Below are the code and all the weights of a small trained network. Each question names an input and a class and asks about switching units off, where a switched-off unit gives its printed mean instead of its output.

import numpy as np


def w(rows, s, z=0):
    codes = np.array(rows[::2]) - 128.0
    scale = np.full(codes.shape[1], s)
    scale[-1] = z or s
    return codes * scale


def f(y):
    return np.maximum(y, 0)


def log_softmax(a):
    a = a - a.max(-1, keepdims=True)
    return a - np.log(np.exp(a).sum(-1, keepdims=True))


def net(x, mask):
    res = np.array(x, float).reshape(1, 8) / 4 @ E
    y = f(res @ A[0][:, :-1].T + A[0][:, -1])
    res = res + np.where(mask, y, B[0][:, -1]) @ B[0][:, :-1]
    return log_softmax(res[-1] @ U[:, :-1].T + U[:, -1])


A, B = {}, {}
E = w([
[115,119,136,177,104,173,123],'x0',
[71,187,112,145,75,226,117],'x1',
[106,166,79,37,101,140,161],'x2',
[167,134,160,114,35,68,143],'x3',
[111,83,81,106,33,194,51],'x4',
[98,93,127,109,154,118,52],'x5',
[80,160,58,154,168,41,144],'x6',
[107,155,147,4,164,149,59],'x7',
],0.015)
A[0] = w([
[253,112,190,93,61,118,58,234],'n1',
[47,159,82,129,130,172,201,252],'n2',
[144,69,92,193,31,121,139,160],'n3',
[254,170,233,236,126,121,131,199],'n4',
[72,87,137,150,99,204,67,214],'n5',
[124,72,112,98,212,57,142,239],'n6',
],0.0095,0.0035)
B[0] = w([
[130,52,181,47,38,159,151,241],'n1',
[99,177,30,72,180,162,178,223],'n2',
[154,103,59,192,61,140,168,242],'n3',
[117,214,177,198,147,157,212,252],'n4',
[107,133,160,175,175,213,40,250],'n5',
[119,148,134,135,137,2,75,244],'n6',
],0.009,0.015)
U = w([
[86,194,43,69,117,220,112,1],'0',
[143,183,194,163,187,105,212,109],'1',
[147,88,21,216,62,141,132,187],'2',
[153,73,217,57,79,128,138,128],'3',
[135,122,83,117,254,27,93,238],'4',
[112,164,83,62,57,66,138,72],'5',
[100,76,185,166,142,171,32,123],'6',
],0.012,0.0035)

Each question gives the input, the list of numbers given to net, and the class t.
The units are the neurons (one row each of A and B). Each row of codes is followed by its name. A weight is (code - 128) times the scale printed after its matrix; where a second scale follows, it is the last column's (A, B and U).
mask holds one flag per neuron, in row order. A switched-off neuron (its flag False) gives its mean, the last column of its row in B, instead of its output. The means were averaged over made-up inputs and are rounded, as every weight is.
A unit's drop is (log p(t) with every unit on - log p(t) with that unit switched off) / (log p(t) with every unit on - log p(t) with every unit switched off).
The circuit of an input: a set's keep is (log p(t) with only the set's units on - log p(t) with every unit switched off) / (log p(t) with every unit on - log p(t) with every unit switched off). Starting from all 6 units, units are removed one at a time, each time the one whose removal leaves the highest keep (on an exact tie, the one counted first), for as long as the keep stays at least 0.8.
circuit, biggest first: the units of the circuit, biggest drop first
unit that matters most: the unit with the biggest drop
top k neurons: the k neurons with the biggest drops, biggest first
drop of u: that unit's drop, to one decimal
input [-6,-3,4,7,-1,-1,7,7], class 4: top 2 neurons : [n6; n3]
input [3,-2,6,-5,1,3,-4,-5], class 0: unit that matters most : n6
input [-5,4,0,1,-4,-3,1,8], class 4: circuit, biggest first : [n1; n4]
input [-1,-1,5,1,0,-8,2,-1], class 0: top 3 neurons : [n6; n2; n1]
input [-1,-1,1,-5,1,2,-7,7], class 6: top 2 neurons : [n5; n2]
input [5,-2,6,3,-6,-6,-1,8], class 3: top 4 neurons : [n4; n3; n6; n2]
input [1,0,-7,0,8,-4,6,4], class 6: top 2 neurons : [n5; n2]
input [-7,-3,-7,6,4,7,2,-2], class 3: top 2 neurons : [n1; n2]
input [-5,-3,3,-5,1,-5,0,-4], class 4: circuit, biggest first : [n4; n3]
input [-5,2,2,-4,-1,-6,-8,8], class 3: circuit, biggest first : [n1; n2]
input [5,-1,-2,-1,-3,-1,5,1], class 4: circuit, biggest first : [n1; n6]
input [3,4,5,2,-3,-2,7,-4], class 0: top 2 neurons : [n2; n6]
input [5,1,1,-5,-1,7,3,1], class 4: top 2 neurons : [n1; n3]
input [1,5,6,0,5,1,7,-5], class 0: unit that matters most : n2
input [-4,1,-2,-1,6,3,0,8], class 6: top 2 neurons : [n5; n2]
input [-2,6,-5,-3,4,-3,-1,5], class 6: top 3 neurons : [n5; n3; n4]
input [0,-2,8,-2,-1,3,6,-7], class 4: drop of n1 : 0.1
input [-6,5,5,-1,-3,2,8,-6], class 4: drop of n1 : 0.4
input [7,0,4,5,5,0,-5,8], class 3: drop of n1 : 1.8
input [2,-7,-4,3,6,-1,2,2], class 3: drop of n1 : 1.0
input [8,-6,-7,-2,2,-6,-8,-5], class 1: top neuron : [n4]
